Below is a small trained network, with its code and all its weights. Each question gives an input and a class and asks what happens when units are switched off, that is, made to give their printed mean instead of their output.

import numpy as np


def w(rows, s, z=0):
    codes = np.array(rows[::2]) - 128.0
    scale = np.full(codes.shape[1], s)
    scale[-1] = z or s
    return codes * scale


def f(y):
    return y / 2 * (1 + np.tanh(0.7978845608 * (y + 0.044715 * y**3)))


def log_softmax(a):
    a = a - a.max(-1, keepdims=True)
    return a - np.log(np.exp(a).sum(-1, keepdims=True))


def net(x, mask):
    res = np.array(x, float).reshape(1, 6) / 4 @ E
    y = f(res @ A[0][:, :-1].T + A[0][:, -1])
    res = res + np.where(mask, y, B[0][:, -1]) @ B[0][:, :-1]
    return log_softmax(res[-1] @ U[:, :-1].T + U[:, -1])


A, B = {}, {}
E = w([
[103,124,138,192,131,176,173,127,50,111,180],'x0',
[150,82,108,74,124,253,152,122,126,116,43],'x1',
[109,133,42,64,122,149,98,132,145,60,205],'x2',
[130,147,121,122,103,167,196,126,206,200,186],'x3',
[86,117,243,77,131,156,127,125,171,71,163],'x4',
[78,125,146,117,121,168,34,128,105,201,145],'x5',
],0.0066)
A[0] = w([
[143,129,124,142,123,98,214,132,150,84,120,58],'N0',
[147,139,115,130,137,96,195,125,136,62,111,59],'N1',
[113,111,139,178,120,168,153,119,82,108,164,37],'N2',
[139,120,176,157,120,117,137,103,127,158,100,43],'N3',
[149,126,129,91,124,87,105,137,186,151,88,64],'N4',
[142,124,207,111,127,137,105,128,149,84,156,66],'N5',
[126,124,135,130,136,94,92,134,72,80,89,42],'N6',
[107,131,216,109,124,152,140,127,153,98,168,66],'N7',
[122,128,139,138,130,77,130,142,120,141,160,38],'N8',
[119,129,113,108,138,166,146,122,124,125,99,23],'N9',
[138,119,109,137,125,88,202,115,149,76,110,67],'N10',
[138,145,126,135,116,149,158,134,175,162,161,46],'N11',
[134,132,177,152,131,127,154,141,119,171,82,54],'N12',
[128,122,122,119,135,159,197,130,195,202,179,54],'N13',
[126,131,119,83,130,86,95,120,212,137,87,67],'N14',
[105,122,184,99,135,131,141,128,143,103,141,75],'N15',
[121,118,158,154,134,120,149,140,137,155,93,21],'N16',
[146,130,121,95,114,89,96,122,182,136,93,44],'N17',
[126,116,191,100,137,141,141,130,157,84,154,42],'N18',
[122,127,131,145,132,121,92,138,79,68,89,79],'N19',
[103,132,132,125,132,171,42,128,107,204,160,54],'N20',
[150,122,185,143,124,113,164,130,117,183,85,57],'N21',
[154,127,23,158,137,124,157,128,96,188,119,38],'N22',
[120,131,130,136,123,46,119,111,151,131,170,73],'N23',
[129,138,136,153,124,96,109,137,138,126,149,48],'N24',
[128,127,65,142,124,101,128,139,117,158,110,49],'N25',
[130,134,118,112,125,130,161,124,145,161,153,32],'N26',
[129,132,132,152,146,76,116,146,144,141,169,49],'N27',
[132,121,55,158,135,101,142,118,119,160,123,54],'N28',
[138,110,109,102,135,251,149,125,134,114,41,54],'N29',
[137,132,67,142,115,111,125,131,105,154,104,17],'N30',
[120,126,38,81,121,160,99,124,149,67,197,27],'N31',
[139,143,118,122,118,194,134,138,135,112,82,29],'N32',
[141,100,115,105,134,168,138,130,126,132,114,43],'N33',
[125,136,140,184,126,188,181,129,43,110,195,68],'N34',
[123,135,115,136,116,155,176,133,165,186,169,49],'N35',
[106,123,151,112,119,157,58,117,103,183,144,44],'N36',
[128,132,145,163,132,75,122,118,106,137,184,72],'N37',
[133,124,70,99,124,144,109,131,127,90,198,40],'N38',
[136,123,127,117,134,165,138,130,132,129,83,34],'N39',
[126,137,147,143,128,70,118,135,139,138,177,64],'N40',
[122,124,139,123,128,110,80,123,75,57,90,70],'N41',
[130,133,179,161,127,123,152,118,116,153,87,95],'N42',
[136,131,119,119,127,130,134,108,139,138,132,3],'N43',
],0.013,0.0048)
B[0] = w([
[204,115,180,133,128,161,103,195,157,136,181,175],'N0',
[200,133,166,136,141,180,96,189,162,137,190,173],'N1',
[145,162,79,31,203,174,144,128,152,135,114,166],'N2',
[81,196,120,121,156,119,102,114,165,126,177,156],'N3',
[120,110,106,57,183,155,144,157,132,127,70,176],'N4',
[118,178,111,184,86,165,136,125,119,125,62,180],'N5',
[180,112,107,119,140,93,90,37,157,124,119,169],'N6',
[117,179,138,183,74,156,119,108,120,130,27,206],'N7',
[131,152,126,79,113,154,153,93,118,120,184,149],'N8',
[146,183,129,60,124,155,141,88,144,134,173,138],'N9',
[190,117,184,135,125,173,84,198,143,138,168,175],'N10',
[181,138,101,121,150,108,95,49,147,114,144,166],'N11',
[62,168,129,154,173,93,117,127,163,118,180,174],'N12',
[209,56,114,143,128,39,68,51,130,122,97,225],'N13',
[98,90,102,47,208,143,168,171,123,137,61,195],'N14',
[123,171,108,170,97,168,136,117,126,124,81,167],'N15',
[102,208,123,111,167,152,100,90,177,132,174,141],'N16',
[129,132,104,58,197,165,156,136,137,123,102,163],'N17',
[111,194,136,166,108,188,124,113,133,123,69,175],'N18',
[175,109,114,124,137,81,83,53,164,129,120,173],'N19',
[231,111,191,147,126,178,105,228,159,117,170,199],'N20',
[36,151,132,169,170,88,98,143,156,120,172,187],'N21',
[94,180,145,201,74,175,122,125,124,114,23,210],'N22',
[108,110,152,85,71,123,169,110,75,136,166,188],'N23',
[139,157,122,87,113,148,157,98,135,125,167,138],'N24',
[110,163,144,144,98,167,134,105,137,109,67,158],'N25',
[159,158,113,96,147,131,99,62,156,120,151,137],'N26',
[126,143,135,88,89,138,174,93,111,126,178,163],'N27',
[125,185,138,158,97,169,130,110,121,127,61,170],'N28',
[100,105,160,94,23,98,188,122,49,126,182,254],'N29',
[133,214,134,130,113,193,137,76,165,123,93,154],'N30',
[6,163,142,176,183,64,103,128,162,138,196,224],'N31',
[135,158,131,69,105,149,154,90,107,130,179,162],'N32',
[144,163,131,83,119,134,163,97,132,122,173,147],'N33',
[91,73,97,5,217,139,183,193,128,135,21,221],'N34',
[185,95,101,119,142,84,91,45,139,124,119,186],'N35',
[225,149,170,139,139,181,114,183,171,128,181,175],'N36',
[102,103,146,77,66,112,174,126,77,133,162,187],'N37',
[48,186,120,150,170,102,100,133,167,132,179,185],'N38',
[125,177,130,76,119,146,150,92,137,139,186,146],'N39',
[108,129,141,85,74,126,162,103,88,119,168,178],'N40',
[194,111,115,134,133,79,91,42,157,139,112,181],'N41',
[50,119,105,160,146,91,96,152,139,125,170,179],'N42',
[157,179,125,79,164,164,111,79,154,118,154,111],'N43',
],0.024,0.0077)
U = w([
[118,130,161,80,70,117,200,108,77,137,174,103],'0',
[117,178,141,178,97,170,141,122,133,119,43,112],'1',
[52,154,135,155,182,81,114,150,168,141,171,179],'2',
[194,83,115,122,140,71,99,64,151,128,103,196],'3',
[201,113,189,138,139,174,118,212,159,145,161,138],'4',
[117,100,104,52,203,148,183,166,136,148,66,200],'5',
[112,2,84,223,113,77,173,208,38,161,106,177],'6',
[153,128,48,161,161,167,163,130,106,147,162,6],'7',
],0.0082,0.0023)

Each question gives the input, the list of numbers given to net, and the class t.
The units are the neurons (one row each of A and B). Each row of codes is followed by its name. A weight is (code - 128) times the scale printed after its matrix; where a second scale follows, it is the last column's (A, B and U).
mask holds one flag per neuron, in row order. A switched-off neuron (its flag False) gives its mean, the last column of its row in B, instead of its output. The means were averaged over made-up inputs and are rounded, as every weight is.
A unit's drop is (log p(t) with every unit on - log p(t) with that unit switched off) / (log p(t) with every unit on - log p(t) with every unit switched off).
The circuit of an input: a set's keep is (log p(t) with only the set's units on - log p(t) with every unit switched off) / (log p(t) with every unit on - log p(t) with every unit switched off). Starting from the 12 units with the biggest drops (on a tie, the unit counted first), units are removed one at a time, each time the one whose removal leaves the highest keep (on an exact tie, the one counted first), for as long as the keep stays at least 0.8.
units of the circuit, in order: the units of the circuit, biggest drop first
unit that matters most: the unit with the biggest drop
k most important neurons: the k neurons with the biggest drops, biggest first
drop of u: that unit's drop, to one decimal
input [4,2,1,-1,-3,4], class 4: 3 most important neurons -> (N20; N14; N4)
input [7,6,1,-4,-3,7], class 4: 4 most important neurons -> (N20; N36; N14; N4)
input [-6,6,-8,-4,2,-8], class 2: units of the circuit, in order -> (N21)
input [2,3,1,1,4,4], class 1: 4 most important neurons -> (N7; N0; N1; N10)
input [0,-2,-4,8,-7,4], class 3: 4 most important neurons -> (N13; N35; N11; N7)
input [-5,1,-5,-7,7,-1], class 1: 4 most important neurons -> (N5; N13; N18; N15)
input [-8,-3,8,5,-5,-6], class 2: 3 most important neurons -> (N31; N38; N34)
input [2,-1,2,8,-1,-8], class 3: 3 most important neurons -> (N13; N35; N11)
input [4,4,7,-8,-7,6], class 3: 2 most important neurons -> (N41; N19)
input [3,5,4,6,6,-8], class 4: 2 most important neurons -> (N0; N1)
input [4,3,-2,3,-3,4], class 4: 2 most important neurons -> (N20; N14)
input [6,3,-7,0,5,-2], class 2: 3 most important neurons -> (N21; N42; N12)
input [7,7,4,-1,-5,5], class 0: 2 most important neurons -> (N29; N14)
input [-1,-4,-4,5,5,-7], class 4: units of the circuit, in order -> (N0)
input [-1,7,-8,1,-4,-2], class 2: 2 most important neurons -> (N21; N12)
input [2,-6,-8,7,-7,-5], class 2: 4 most important neurons -> (N21; N12; N42; N3)
input [5,-5,1,-5,6,0], class 1: 3 most important neurons -> (N7; N5; N29)
input [-7,5,7,-4,3,-5], class 2: drop of N34 -> 0.5
input [-5,5,5,5,-7,-4], class 1: drop of N22 -> 1.5
input [6,4,-3,1,4,7], class 4: drop of N20 -> 1.3
input [-8,-2,-8,4,2,-6], class 2: drop of N14 -> 0.0
input [-8,-5,-4,-7,-1,2], class 5: unit that matters most -> N14
